Here is a tiny trained network, its code and every weight. The questions are about switching its units off for an input and a class, where a switched-off unit gives its printed mean instead of its output.

import numpy as np


def w(rows, s, z=0):
    codes = np.array(rows[::2]) - 128.0
    scale = np.full(codes.shape[1], s)
    scale[-1] = z or s
    return codes * scale


def norm(h):
    return h / np.sqrt((h * h).mean(-1, keepdims=True) + 1e-5)


def f(y):
    return y / 2 * (1 + np.tanh(0.7978845608 * (y + 0.044715 * y**3)))


def log_softmax(a):
    a = a - a.max(-1, keepdims=True)
    return a - np.log(np.exp(a).sum(-1, keepdims=True))


def net(x, mask):
    res = np.array(x, float).reshape(1, 6) / 4 @ E
    u = 0
    for l in range(2):
        y = f(norm(res) @ A[l][:, :-1].T + A[l][:, -1])
        res = res + np.where(mask[u : u + 16], y, B[l][:, -1]) @ B[l][:, :-1]
        u += 16
    return log_softmax(norm(res)[-1] @ U[:, :-1].T + U[:, -1])


A, B = {}, {}
E = w([
[126,113,14,52,127],'x0',
[191,218,57,153,123],'x1',
[33,57,219,144,155],'x2',
[253,69,117,83,50],'x3',
[167,169,193,107,221],'x4',
[89,179,164,55,55],'x5',
],0.0054)
A[0] = w([
[124,150,47,125,156,205],'L0N1',
[203,37,131,190,112,85],'L0N2',
[53,189,109,178,242,27],'L0N3',
[200,25,101,163,105,27],'L0N4',
[187,50,96,191,112,59],'L0N5',
[59,169,167,215,112,87],'L0N6',
[29,137,202,119,105,153],'L0N7',
[159,36,87,163,139,104],'L0N8',
[224,203,123,147,163,35],'L0N9',
[236,148,66,160,147,86],'L0N10',
[188,35,83,171,114,18],'L0N11',
[52,73,125,80,139,152],'L0N12',
[48,83,147,73,190,44],'L0N13',
[68,147,178,193,86,35],'L0N14',
[245,219,132,123,168,2],'L0N15',
[194,163,153,126,72,153],'L0N16',
],0.011,0.0052)
B[0] = w([
[179,141,136,143,58,245],'L0N1',
[178,76,76,96,164,179],'L0N2',
[206,171,220,237,182,222],'L0N3',
[231,146,63,165,231,170],'L0N4',
[187,112,64,83,226,165],'L0N5',
[110,142,70,185,133,196],'L0N6',
[112,61,109,156,119,253],'L0N7',
[139,160,73,103,218,177],'L0N8',
[82,235,177,65,146,181],'L0N9',
[56,150,160,67,149,223],'L0N10',
[160,174,71,130,245,163],'L0N11',
[108,133,150,55,122,217],'L0N12',
[111,66,217,63,233,190],'L0N13',
[43,112,57,147,109,162],'L0N14',
[48,242,228,54,104,189],'L0N15',
[131,121,224,114,102,184],'L0N16',
],0.011,0.0057)
A[1] = w([
[214,142,172,215,180,69],'L1N1',
[196,236,93,92,75,113],'L1N2',
[73,143,115,187,3,160],'L1N3',
[209,98,90,228,158,39],'L1N4',
[19,56,123,130,94,47],'L1N5',
[101,97,47,97,58,156],'L1N6',
[212,124,20,69,126,184],'L1N7',
[183,138,104,99,1,62],'L1N8',
[97,68,163,117,183,1],'L1N9',
[39,96,13,133,127,118],'L1N10',
[96,251,125,18,43,102],'L1N11',
[116,15,225,54,132,48],'L1N12',
[162,54,156,173,181,27],'L1N13',
[55,72,155,80,201,2],'L1N14',
[196,158,71,107,200,23],'L1N15',
[231,99,167,91,19,171],'L1N16',
],0.0083,0.0059)
B[1] = w([
[195,232,93,187,143,172],'L1N1',
[40,90,107,31,114,213],'L1N2',
[129,123,26,181,165,199],'L1N3',
[103,227,210,86,91,150],'L1N4',
[147,63,74,125,212,169],'L1N5',
[179,162,78,185,90,158],'L1N6',
[175,115,11,133,125,219],'L1N7',
[213,142,59,99,38,151],'L1N8',
[85,120,145,33,64,133],'L1N9',
[110,57,86,168,64,157],'L1N10',
[24,213,133,27,30,253],'L1N11',
[185,12,218,31,182,199],'L1N12',
[145,161,210,54,101,139],'L1N13',
[95,31,228,9,60,154],'L1N14',
[178,102,85,67,209,159],'L1N15',
[228,129,98,254,42,185],'L1N16',
],0.0076,0.0052)
U = w([
[237,73,173,152,89,2],'0',
[14,44,61,219,132,76],'1',
[154,160,41,96,39,151],'2',
[34,243,211,29,117,242],'3',
[206,153,25,56,252,132],'4',
[145,221,202,249,206,110],'5',
[57,24,215,39,203,183],'6',
],0.019,0.0061)

Each question gives the input, the list of numbers given to net, and the class t.
The units are the neurons (one row each of A and B). Each row of codes is followed by its name. A weight is (code - 128) times the scale printed after its matrix; where a second scale follows, it is the last column's (A, B and U).
mask holds one flag per neuron, layer by layer. A switched-off neuron (its flag False) gives its mean, the last column of its row in B, instead of its output. The means were averaged over made-up inputs and are rounded, as every weight is.
A unit's drop is (log p(t) with every unit on - log p(t) with that unit switched off) / (log p(t) with every unit on - log p(t) with every unit switched off).
The circuit of an input: a set's keep is (log p(t) with only the set's units on - log p(t) with every unit switched off) / (log p(t) with every unit on - log p(t) with every unit switched off). Starting from the 12 units with the biggest drops (on a tie, the unit counted first), units are removed one at a time, each time the one whose removal leaves the highest keep (on an exact tie, the one counted first), for as long as the keep stays at least 0.8.
circuit, biggest first: the units of the circuit, biggest drop first
unit that matters most: the unit with the biggest drop
k most important neurons: the k neurons with the biggest drops, biggest first
k most important neurons of layer l: the k neurons of layer l with the biggest drops, biggest first
drop of u: that unit's drop, to one decimal
input [0,-6,-7,2,8,-8], class 3: circuit, biggest first => (L0N15)
input [5,-5,-6,-7,6,7], class 5: 2 most important neurons => (L0N3; L0N10)
input [8,-8,-6,-6,0,-5], class 5: 2 most important neurons of layer 0 => (L0N3; L0N1)
input [6,1,-6,3,-2,-1], class 2: 2 most important neurons of layer 0 => (L0N1; L0N13)
input [-7,-5,6,8,-8,3], class 0: 3 most important neurons => (L0N13; L0N10; L1N16)
input [-5,-1,8,-2,-4,1], class 1: 2 most important neurons => (L0N14; L0N6)
input [0,-5,1,5,4,5], class 0: 3 most important neurons of layer 1 => (L1N16; L1N2; L1N11)
input [0,5,5,-5,-1,6], class 1: 2 most important neurons => (L0N14; L0N7)
input [-1,-3,1,4,0,3], class 0: 3 most important neurons => (L1N16; L0N13; L0N10)
input [-1,-3,3,-5,-2,2], class 6: 2 most important neurons => (L0N13; L0N12)
input [-8,0,7,1,3,-3], class 1: 2 most important neurons of layer 0 => (L0N6; L0N14)
input [2,0,5,-2,8,-2], class 5: 2 most important neurons of layer 1 => (L1N1; L1N2)
input [-5,-2,0,-4,1,2], class 1: 2 most important neurons of layer 0 => (L0N14; L0N7)
input [7,6,3,-6,-1,2], class 5: unit that matters most => L0N3
input [8,3,1,1,5,7], class 2: 2 most important neurons of layer 1 => (L1N16; L1N8)
input [-6,-2,-3,-1,-5,-1], class 1: drop of L0N3 => 0.0
input [3,1,3,-5,5,-4], class 5: drop of L0N3 => 1.3
input [-7,5,3,5,-5,7], class 1: drop of L1N3 => 0.1
